Two labels a row:
[ -9   4   7  -7  28  -1   6  -5   1 -14   0   0   7   5   1   0]  Mm GS
[ 11  -3  -4  12 -34  -2   2  -4   9  -3  24   5  -2   4  -6   3]  JR GS
[ 2  3 -3 -3 -7  1  0  0  7 -4 -6 -1 -2 -2  1 -2]  JR GS
[ -1   2  -4  12 -10   1   2   5   5   5   3   0  -9   0  -3   5]  JR GS
[ 17   0  -6  -2 -23   4 -14  12   0  11  12  -4   3 -15   0  13]  JR NQ
[-14  -6 -12  35  -7   4 -33  18   8  24  22  -4  11 -11   2  26]  FD MP
[  4  -4  -2  -2 -20   2 -11   5   7   2   1  -6   2   0  -7  -3]  Tr GS
[  5  -6  -7  -3 -23   2  -5   0   0   5 -11  -1   0  -2   4   0]  FD GS
[  4 -10   2   8   6  -1  -2   4  -7  -2  -9   1  -3   2  -3  -1]  FD NQ
[ 12  -4  -5  -4   2   2   4 -18   1 -14 -17  -2  -7   1  -5 -14]  FD MP
[  0  -5  -1   0  -1  -4 -13   8   4   8  -4  -3   2  -8   5   9]  JR NQ
[  3   0   0  -5  11  -3  -1   4   4   6  -4   2   0 -13   5  10]  JR NQ
[-4 -1 10 -6 31 -2 -2 -1 -3 -2 -4  5  2  0  1  1]  Tr NQ
[-13  -8  -1  10 -12  -8   0   8   4   5  24   1   5   9  -9   4]  Mm MP
[-12  -4   2  -3   5  -6   0  13  -6  10   1  -6  -4  -1  -1   5]  Tr NQ
[-13   0   1  -2 -15 -12  11  11  -3  10  16   4   5   0  -8  -9]  Mm NQ
[  9  -4   1  -3  -6  -5  -2  -1  -3  -7   5   7  -3  -2  -2 -11]  FD NQ
[ 21  -7  -4  10 -43  -2  -4 -15   6   4  -6   2  -8  -8 -10  -7]  FD GS
[ -3  -3   6   1   6  -3  10   1  -2  -4   8   4  -6   0   2 -12]  FD NQ
[-14  -3  -8  15 -12  -4   0   6  -2  12  12   1   7   4  -5   4]  Tr MP
[ 15  -1  -2  -9  -2   6 -11  -3   6  -7 -19   2  -3  -4   1  -1]  FD GS
[-3  5 -8 -5  4  0 -1  0  0  8  1 -4  8 -7  2 10]  JR MP
[ 11  -5  -5  20 -41   3  13  -7   8   1  20   1  -7  13  -9  -6]  JR GS
[  4  -5  -1   6 -26  -7  12  -2  -2   3  -6   3  -9  -9   1 -10]  FD NQ
[  1 -21  -1   8 -15   0   4   1   1   4   6   1  -2   7  -7  -5]  Mm GS
[ -9   5  -7 -27  -8 -12 -12  14   8   8 -27  -3  -2 -14   7  -1]  JR NQ
[ -9  -4   0   4 -21   0  -3  -3   7   8   3  -3   7   5  -5 -21]  Tr GS
[ 12  -8  -2   9 -16   0  -3   1   0  -1  -3  -3   1  -2   2  -5]  FD NQ
[ 1 -6  3  5 -6 -4  8  5  0 -1  7  4 -2 -5 -3 -7]  FD NQ
[-19   9  -3  -6  10  -7  12   5  -2   1  -9   3  -1   6   1  -1]  FH GS
[  1   4 -11  -1 -21   7 -11  14   5   5  -7  -2   0   1   0  -3]  FD GS
[ 10  -1   2 -12  -1  -5  -7   0  -9   3   0   2   0 -14   1   2]  Mm NQ
[  1  -7   0   4 -16  -1   4  -9   2  -1  -4  -3  -1   6  -3  -4]  FD GS
[-11   5   7  -6  44   0   7  -8  -1  -5 -17   8  -4  -3  14   9]  JR NQ
[-12  -3   5  15  13  -2  17   1  -2   6  14   7   3   6  -1   7]  FH NQ
[ 2 -2  7 10 -7  2 -2 -2  4  5 15 -4 -1 -4  0  4]  JR NQ
[ -5   3  -9   4 -13  -2   2   4   3   1  -4  -1  -2   3  -4 -10]  FD GS
[-15   0  -7  18  -5  -7  -2  13   5   7  14  -4   7   4  -2   7]  FD MP
[-11  -1   1  18  -1  -3  -5  15  -3   7  10   2   8  -2   0   8]  FD NQ
[-15  10  -4 -11  18   2  -7   0   1  -5 -14   0  -6  -3   4   0]  JR MP
[-17   5  -1   3   8  -6  10   6  -5  19   4  -5   0  -2   3   2]  JR NQ
[ -1   2  -6  15 -42  -2  -2   5   8  11  -7   0  -4  -1   1  -8]  FD GS
[ 18   4 -13 -17 -21   5 -30  -1   5   3 -24  -3  -4 -15  -4   0]  JR MP
[-14  -2   1  12  -8  -7   0  10  -2   2  -1  -2   0 -10   0   1]  FD NQ
[  3  -4   0 -20  -3  -1 -17   9  -5   6 -10  -2  -3  -6   6  -3]  Tr NQ
[-28  -4   6  32   9  -8  13   8 -10  16  37   2   7  10   0  15]  FH NQ
[-10  -4   5 -14  17  -1  -9   5  -3   0  -6  -3   2  -2   0   2]  Mm NQ

Both labels of each row:
[  1  -1  -2  -9   9  -5  -4  -5   5  -1  -2  -4  -1   1 -18  -1]  CH G
[ -3  -1 -10  -2  14  -5  -4  -5   0   2  -2  -6   1   0  -3   0]  CH F
[-1 -3 -7 -4 15 -2 -3 -3  0  1  0 -4 -1 -2  1  0]  CH F
[ 5 -1 -8 -2  8 -4 -5 -6  0 -4 -3 -2 -6  2 10 -1]  CH G
[  0  -3  12  -2  10  -9  -2  -1   2   1  -3  -1  -1  -4 -18   3]  CH F
[  1  -3 -24  -5  19  -3  -8  -7  -2  -6  -6  -7  -3   6  28   1]  CH F
[ -1  -3 -21  -4  21  -5  -9  -8  -1  -4  -4  -5  -6   2   7  -4]  CH F
[ -1  -2  -6  -1   9  -3  -5  -9  -1   0  -1  -4  -6  -2 -13   2]  CH F
[ -3  -3  -5  -4  11  -4   1  -1  -2   1  -2   2  -5  -2 -11  -1]  CH F
[ -2  -3 -10  -4  12  -3  -4  -5   0  -1  -4  -2  -5  -4  -1   0]  CH F
[  2  -1  -9  -1   5   5  -5  -8  -2  -1  -3   4 -10  -1  -7   0]  LM F
[ -3  -3 -10  -4  17  -2  -6  -6   0  -5  -3  -4  -3   2   0   1]  CH F
[-4 -2  1  0 14 -6 -2  2  0  0  2  4  4  0 -8 -3]  CH F
[ 6  1 -2 -4  5 -6 -3 -1  2 -3 -4 -4  2  2  0 -1]  CH G
[ -3  -1   0  -1  19  -4  -3  -4   0   3  -4  -5  -2  -6 -14   0]  CH F
[ -3  -1 -19  -3  19  -2  -4  -8  -2  -3  -1  -6  -4   2   6   1]  CH F
[ 0  2 -8 -2 -9  4 -1  0  0 -7 -1 -4 -4  4 -6 -2]  RZ R
[  3  -2 -21  -5  14  -3  -5  -5   0  -4  -6  -2  -6   5  25  -2]  CH G
[ -3   2   3  -3  13  -5  -4  -4   0   1  -1  -5  -1  -1 -25   2]  CH G
[ -1  -1 -11  -2  20  -4  -4  -4   0  -1  -3  -4  -3   0  12   1]  CH F
[  3   0  -8   1 -16   3  -1   2   3  -2  -3  -1  -3   5 -12  -4]  RZ F
[ -1  -3   2  -3  15  -7  -3   2   5  -7  -1  -4   0  -3 -11   0]  CH G
[ 2 -1 -5 -5  8 -3 -3 -5  2 -2 -2 -3 -1  2  3  2]  CH G
[ 13   0 -16  -3  17  -2  -3  -7   0  -1  -1  -2   0   1  12   2]  CH F
[-1 -2 -9 -3 -8  2 -1  2  3 -4 -1 -6 -2  2 -3 -5]  RZ G
[  0   1 -15  -6  -9   3   0   2   2  -4  -3  -2  -4   8   4  -7]  RZ F
[ -2  -2 -12  -2   4   3  -4  -7   0  -2  -2   1  -6  -1   5  -2]  LM F
[ -4  -3  -6  -3   0  -2  -5  -4   1  -1  -2  -3  -6  -1 -28  -2]  LM G
[ -1   4   6  -2 -20   2  -1   1   2   0   0  -3   4   3 -36  -1]  RZ R

Two labels a row:
[ 8  7  6 -1  3 -7 -2 -2  1 -1  0 -3 -1  3 -4  6]  (10) HP
[ -7  15 -13  -1   0 -10  -2  -2   1  -5  -7  -4  -1   2   3   7]  (10) HP
[-9  9  3  4 -3 -4 -7 -5 -7 -6  2 -2 -3  9  0 -1]  (4) NC
[ 0  8  3  0 -2 -1  0 -5 -1 -2 -1 -5  0  7 -1  1]  (4) NC
[-3 12  1  4 -6  3 -2  1  1  3 -1 -8  1  5 -2  2]  (4) HP
[ -6  13  -3 -13  -3  -6   1  -5   1  -2   1  -7  -1   6   1   9]  (4) HP
[ 4  4 -2 -1 -3 -5  0 -3  5 -4  1 -5  3  3  1  0]  (10) HP
[-8  3 -1 -2  1 -5  2 -4 -5 -5 -3 -1  4  7 -8 -1]  (16) NC
[ -3  11  -3  -9   1 -14   1  -7   0  -8   2  -7   6   3  -4   9]  (10) HP
[-13   4  -2  -4  -3   0   3  -5  -2  -3   0  -2   1   0  -2   1]  (16) HP
[-3  7 -3 -4  1 -2  2 -3  0  1 -3 -7  4 -1  2  7]  (4) HP
[-7  1 -2 -3 -4 -7  1 -1  0 -2  6 -3 -1 -2  0  4]  (6) HP
[-7 10 -2 -6  1 -7  0 -8 -2 -6  3 -6  4  2 -6  4]  (10) NC
[  7  10   0   5   2  -5   1  -5   2  -2   0 -10   1   2  -3   6]  (4) HP
[-10  13   2  -4   2  -4  -1  -5   2  -1  -3  -8   4   1   0   6]  (4) HP
[-13  12  -1 -16   6  -6   3  -6  -4  -2   1  -8   3   6  -5  12]  (4) HP
[ 0 13  2 -3  1 -2  2 -1  6  5 -3 -9  2  3  5  8]  (4) HP
[-9 12  1  0  1  0 -1  1  3  4 -1 -8  0  5  5  7]  (4) HP
[-2  5  2  0 -5 -6  2  4  3  1  1 -8  0  0  2  1]  (4) HP
[-8 12  0  1 -1 -7 -2 -3 -7 -5  0 -2  2  8 -2  5]  (10) NC
[-1  0 -2 -6  4  3  4 -7 -7 -5 -1  3  4  0  3 -9]  (16) NC
[-17   8   1  -3  -6   7   5  -1  -1   9  -2   0  -2  -1   5  -3]  (4) HP
[ -1   6 -13   3   0  25   0  -4  -2  -1  -2  -7   5  -5  -3   3]  (16) HP
[ -6   6   6  -8   8  -5   1  -2  -2   1 -10  -3  -4  -1   0   5]  (10) HP
[ 2 -1  1  2 -2  9  2 -1  0  6 -3 -4  2 -3  1 -3]  (16) HP
[-2  8 -3  4 -4  3 -4 -1  1  8 -5 -3  1 -3  3 -6]  (4) HP
[-5  3  0 -4  6  8  4 -2 -3  6 -1 -5  3 -6 -3  1]  (16) HP
[ -3  12  -4  -4   1 -15  -3  -6   1  -7   1  -8   0   2   0  11]  (4) HP
[ 2 12 -1  4 -2 -6 -2 -4 12  1 -2 -5  3  3  3  0]  (10) HP
[ -6  17   0  -5   6  -7   4  -4   0   0   3 -11  -1   0  -2   9]  (10) HP
[-5 -1 -4 -1 -1  6  7  0  1  4 -4 -2  3 -7 -3 -3]  (16) HP
[-7  7  0 -5  0 -5 -4 -7 -4 -3  1 -6  0  8 -3  4]  (4) NC
[-2 12 -2  0 -5 -3  0 -5  1  1 -3 -4  2  0 -2  4]  (4) HP
[-2  0  7  0  0  2 -3 -4 -3 -1 -1  0  2  2 -2 -6]  (4) NC
[ 1  0 -1  4  3 12  5  0  2  8 -3 -4  5 -8 -2  1]  (16) HP
[-5 12 -2 -5 -3 -6  3 -3  0 -2  4 -4  1  3  4  6]  (10) HP
[-6  2 -2 -2  1 -6 -4 -6 -3 -6  1 -3  0  9 -1  1]  (10) NC
[-2  4 -3  1  0 -4  2 -5 -4 -1 -1 -4  2  0 -9  1]  (4) NC
[-11   3   4   6  -6   3  -4  -4  -4  -5  -1   0   5   8   3  -6]  (4) NC
[  4  13  -2   0   4  -6   3   0   2   3  -4 -11   1   0  -3   7]  (4) HP
[-13   0  -2  -3   0  -2   0  -2  -6  -3   0   7   1  -1  -5  -1]  (16) NC
[ 4  4  0 -2 -2 -8 -2 -8 -2 -5  1 -6 -1 15 -6  3]  (10) NC
[-4  1 -2  5 -1  1  8  0  2  3  1 -6  4 -8  0 -1]  (16) HP
[ 1 12 -1  2  1 -6  0 -2  2  2 -2 -7  3 -6 -1  9]  (4) HP
[-5 10  2 -1  3 -5  6 -6 -3  4 -2 -9  4  0 -3  3]  (4) HP
[-10   0   5  -2   1   2   5   7  -4  -2  -1   1   4  -5  -7   2]  (16) NC
[-4  7 -6 -2  2 -8  3 -4 -1 -3  0  4  1 -5  1  4]  (6) HP
[-10   7   0   2  -2   0  -1  -4  -5  -3   1   0   1   1   5   0]  (4) NC

Both labels of each row:
[  4  -5   3  -6  -7  20 -13 -12  -4  -4   1   6  15  16  -6   2]  [8] BT
[  1   0  -2  -4 -12  23 -11 -14   2   4   3  -1   8  12 -13 -10]  [8] BT
[  8  -7   0  21  -9  13 -12 -16   3 -10   2  10  21  24 -17 -23]  [8] BB
[  1  -5   2  -9  -8  29 -12 -25   8  -5   1  10  17  11  -7 -14]  [8] BT
[  1 -10   3  -7 -10  22  -1 -15  -2  -6  10   5  15  12 -13  -2]  [8] BT
[  8  -7   4  -1 -13  17 -15 -20  -4 -13   5  19  15  14 -11 -19]  [8] MZ
[  8 -16   0   6  -8  23 -18 -14  -4  -6   6  11  14   9 -15 -19]  [7] BB
[ -7 -22   3  -7  -4  -5  -1 -11 -10  -5   6   7   4   9  -3 -19]  [8] BB
[  1  -1   3 -10  -9  17  -8 -16   1  -7   1   3  30  12 -10 -13]  [8] TN
[  4   6   5  -7 -12  23  -5 -15   1  -7  -1   8  15   7  -6  -7]  [8] TN
[ 10 -11   2  13  -5  17 -24 -19   2  -3  -2   7  30   5  -7 -19]  [7] MZ
[ 10  -8   6  -8 -13  11 -13 -24   1  -6   2   6   9   7 -12 -20]  [8] MZ
[  5 -11   0  -2  -4  27 -10 -12  -1  -3   3  10  26  16 -16 -17]  [8] BB
[  6   2  -3 -10  -6  28 -13 -19 -13  -1 -22   7  15  11 -14 -10]  [8] TN
[  4 -13  -1  -9   0  15  -7 -13  -1  -6   7   4  12  14  -8 -14]  [8] BB
[ -1  -8  -4   5 -15  32 -11 -22   6  -7   0   5  13   6  -9 -25]  [7] TN
[  2   6  -4   2  -8  28 -18 -28   0  -5   1  10  17  13  -8 -20]  [7] BB
[ 15  -1   0 -21 -11  33  -8 -25   2  -5  -4   6  10  11 -10 -14]  [7] TN
[  3  -4  -3  -3  -5  32 -15 -21   1  -4   4   4  19   7  -6  -8]  [7] BT
[ -5  -1  -6 -14 -11  26 -10 -19  -2  -2   9   6  14   7 -10  -5]  [8] BT
[  4  -2   3 -13 -17  16  -6 -22   9  -1  15   4   5  18   2 -12]  [8] TN
[  4  -3  -4  -1 -11  22 -15 -21   2  -7   2   6  16   1 -10 -11]  [7] TN
[ 12 -14   1   1  -3  14 -10 -13   0  -3   6  11  21  16 -12 -25]  [8] MZ
[  5  -8   6 -11  -9  13  -9 -26   2  -3   3   8   8  15  -7 -13]  [7] BT

Two labels a row:
[ 2 -2  1  0 -1 11 -3 -3  3 -5  0 -1  1  1  4  1]  Qz GP
[ 7  7 -3 -3 -2  6 -6 -2  4 -2  6 -3 -2  5  7 -3]  Qz GP
[11 -3 -5 -5 -2 13 -3 -1 -2 -3  0 -6 -2 -3  1  4]  Pq GP
[ 5  6 -3  0 -3  4 -4 -4  2 -4 -2 -2  0  2  4  0]  Qz BC
[ 4  6 -5 -3  1  1 -3 -6  1 -4  0 -2  0  3  4  0]  Qz Dd
[ 1 -1  0  1  0  0 -8  0  7  0 -1 -1  0  7  5 -2]  Qz BC
[ 7  2 -4 -2 -3  3 -4 -1 -2 -1  2 -4  2 -2 -3  6]  Pq Dd
[ 4 -3  4 -4 -4 13 -8 -4  2 -3  1 -4 -3  2  5 -3]  Qz GP
[ 1  2  3 -2 -1 11 -3 -4  6 -5  2 -3 -1  1  6 -4]  Qz GP
[ 3  2  4  1 -3  2 -5 -2  3  0 -4 -5 -1  4  6 -2]  Qz BC
[ 2  0  0 -4 -2  8 -1 -7  5 -5 -4  0 -2  3  5 -5]  Qz GP
[  2   4  -2   3   2  -6 -10   2   8   0   2   3  -1   9   9  -7]  Qz Dd
[ 4 -1  1 -5 -2 16 -2 -7  4 -5 -1 -3  1  0  3 -2]  Qz GP

Both labels of each row:
[ 10   2   9  -9  -4   5  -5 -15  -5  11   9   4  -6 -50  -6   4]  FM X
[  6   3  -9  -5  -3  10  12 -10 -12   5  -3   7   0 -24  -2   0]  FM Z
[  9   6   1  10   0  -6   7  -2  -3   5   4   2   2 -14  -1  -1]  FM X
[ -2   4   2   2   1   5   1 -11 -13   2  -8   0   0 -20  -1  -1]  FM S
[ 7  2 -2  5 -4 -1  6 -4 -4  5 -5  6  1  4  1  0]  FM H
[  1   1   6  -1  -5   0   4  -7  -4   5   2   4  -3 -27  -6  -4]  FM X
[  0   3   2  -5  -4   5  -2  -7  -4   6  -1   2   0 -25  -3   2]  FM X
[ 8  3  1 -3 -1  6 -1 -6  0  2 -7  4  5  3  3  1]  HL H
[  9  -2   1   4   2  -1  -5  -4   0   5  -4   4  -2 -25  -4   2]  FM D
[ 10   4   1  -5   3   4   2  -6  -9   0  -4  -2   5 -11  -1   2]  HL X
[-9  7 -7  2 -3  4 16 -6 -9  0 -6 10  3 12  5 -5]  FM S
[  1   0   4  -1  -7   2   0  -5 -10  10   4   4   4 -46  -3   0]  FM X
[-3 -3  3 10  1 -6 -1 -6 -3 -2  0 -9  1 -1  3 -7]  FM S
[  5   9  -1  -8   2   9   1 -11  -1   2  -9  12   5   9   1   0]  HL H
[ 13   4  -5   2   4   1  10 -11 -10   8  -9   6   2 -25   2  -3]  FM S
[ 8  1  1  5 -6  0  3 -4  6  6 -1  6  1  4  2 -1]  FM H
[ -9   3  -2  -5  -8   5  14 -16 -11   7  -1   6   2 -15  -1  -7]  FM X
[  1   3   5   6  -5   7   6  -7 -10   5   6   5   1 -22  -1  -7]  FM Z
[  6   0  12   1   3   1  -3  -4  -2   0   5   1   5 -26  -4   1]  FZ X
[-4 -1 -1  3  0 -4  9 -4 -3  5  0 -4 -1 -7 -2  1]  FM S
[ -4   8  -9  -4 -15   5  24 -11 -14   4 -14  17   6  38   5 -11]  FM H
[  3   3   8  -5  -2   1  -2 -10  -7   7   4   3   0 -35  -2   0]  FM X
[  3   0   2  -6   3  -3  -9  -2   0   7   1   1   0 -33  -1  -1]  FM X
[ -8   5  -5   0 -11   6  18  -7 -12   6  -3   9   3  10   0 -10]  FM X
[  6   3   3   2  -3  13   0 -12  -1   6  -6   8   6 -28   0   0]  FM H
[  7   2   2 -10  -7   7  -2 -16  -3   9  -5   7  -2 -26   0   0]  FM H
[ 0  3 -1  4 -8  3  9 -7 -8  1  0  4  2 -4  3 -2]  FM X
[  3   0   5   5  -5   8   8  -6  -4 -10  -1  11   0  -1   2   0]  FM D
[  0   5   2   6  -1   3  14 -12  -9  -4   1   5   0  -1   0   1]  FZ Z
[  7  -4  -4   4  -5   5  -1  -5  -1   0   0   5   5 -14   0  -1]  FM H
[  5   1  -1  -3 -12   0   0  -4  -3   4  -5   4   5   4   1  -5]  FM H
[12  4  3 -2 -5  3  3 -3 -5 -2  2  4  2 -8  1  3]  HL Z
[ -3   0  -1  -4  -1   3  -1  -5  -6   6   1  -2  -2 -25   0   0]  FM X
[ 10  -1   6  -4   1   1  -1  -7  -4   9   0   1   3 -31  -4  -1]  FM X
[  1  -3   4   0  -3   0   1  -5  -7   5   0   3  -4 -11  -3  -5]  FM H

Both labels of each row:
[  3  -5 -19  -4  -1  -1  -1  12   0  13  12 -14 -16 -14   2   5]  J ZT
[ -2   2 -14  -7  -1   9 -10   3   2  10  15  -6 -12  -8  -2   5]  A CC
[  4  -5 -17  -9   0  -1  -4   7   2  19  16  -9 -24 -20  -3   7]  A Bd
[ -1  -9 -22  -2  -1  -3  -4  12   0  21  11  -7 -18  -9   0   3]  A CC
[  2  -3 -12  -6   5  -6   2   4   4  17  15  -3 -23 -13  -6   1]  A HJ
[  4  -4 -18   1   1   2   1   7   1  10   6 -12 -16 -14   0   4]  J Bd
[  0  -4 -23  -6  -1  -5  -3  11   2  22  13  -5 -22 -11  -1   2]  A CC
[ -2  -2 -24   2   0  -6   6  13  -1  16  11  -7 -10  -5   1   0]  J CC
[  0  -2 -17   0   0  -7   5   5   2  17  26  -9 -21 -10  -5   5]  J HJ
[ -2  -4 -15  -5  -1 -13   3   5   5  21   5   1 -18  -4  -1   3]  A CC
[  0  -3 -16  -6   1  -9   2   6   3  21   9  -2 -19  -8  -1   2]  A CC
[  3  -3 -17  -3   1  -6   5   6   3  15  18  -6 -21 -11  -3   3]  J HJ
[  2  -3 -22  -2   1  -3  -4  14   3  23  17 -11 -22 -16  -3   4]  A HJ
[ -2  -1  -9  -6  -3   0  -3  -1   5   8  14  -4 -15  -5  -4   4]  A CC
[  0  -4 -29  -3   1  -6   0  15   1  26  18 -10 -21 -11  -2   3]  A CC
[  4  -4 -18  -7   0   3  -8  11   1  18   8  -9 -17 -16   0   3]  A ZT
[ -5  -1 -22   5  -1  -5   6   6   0  17  21 -15 -15  -6  -2   9]  J CC
[  5  -4 -16  -4   4  -5  -2  14   0  15   7  -7 -15 -13   3   3]  J ZT
[  2  -2  -7  -5   0  -3   3  -1   3   6  14  -8 -18 -13  -4   6]  J ZT
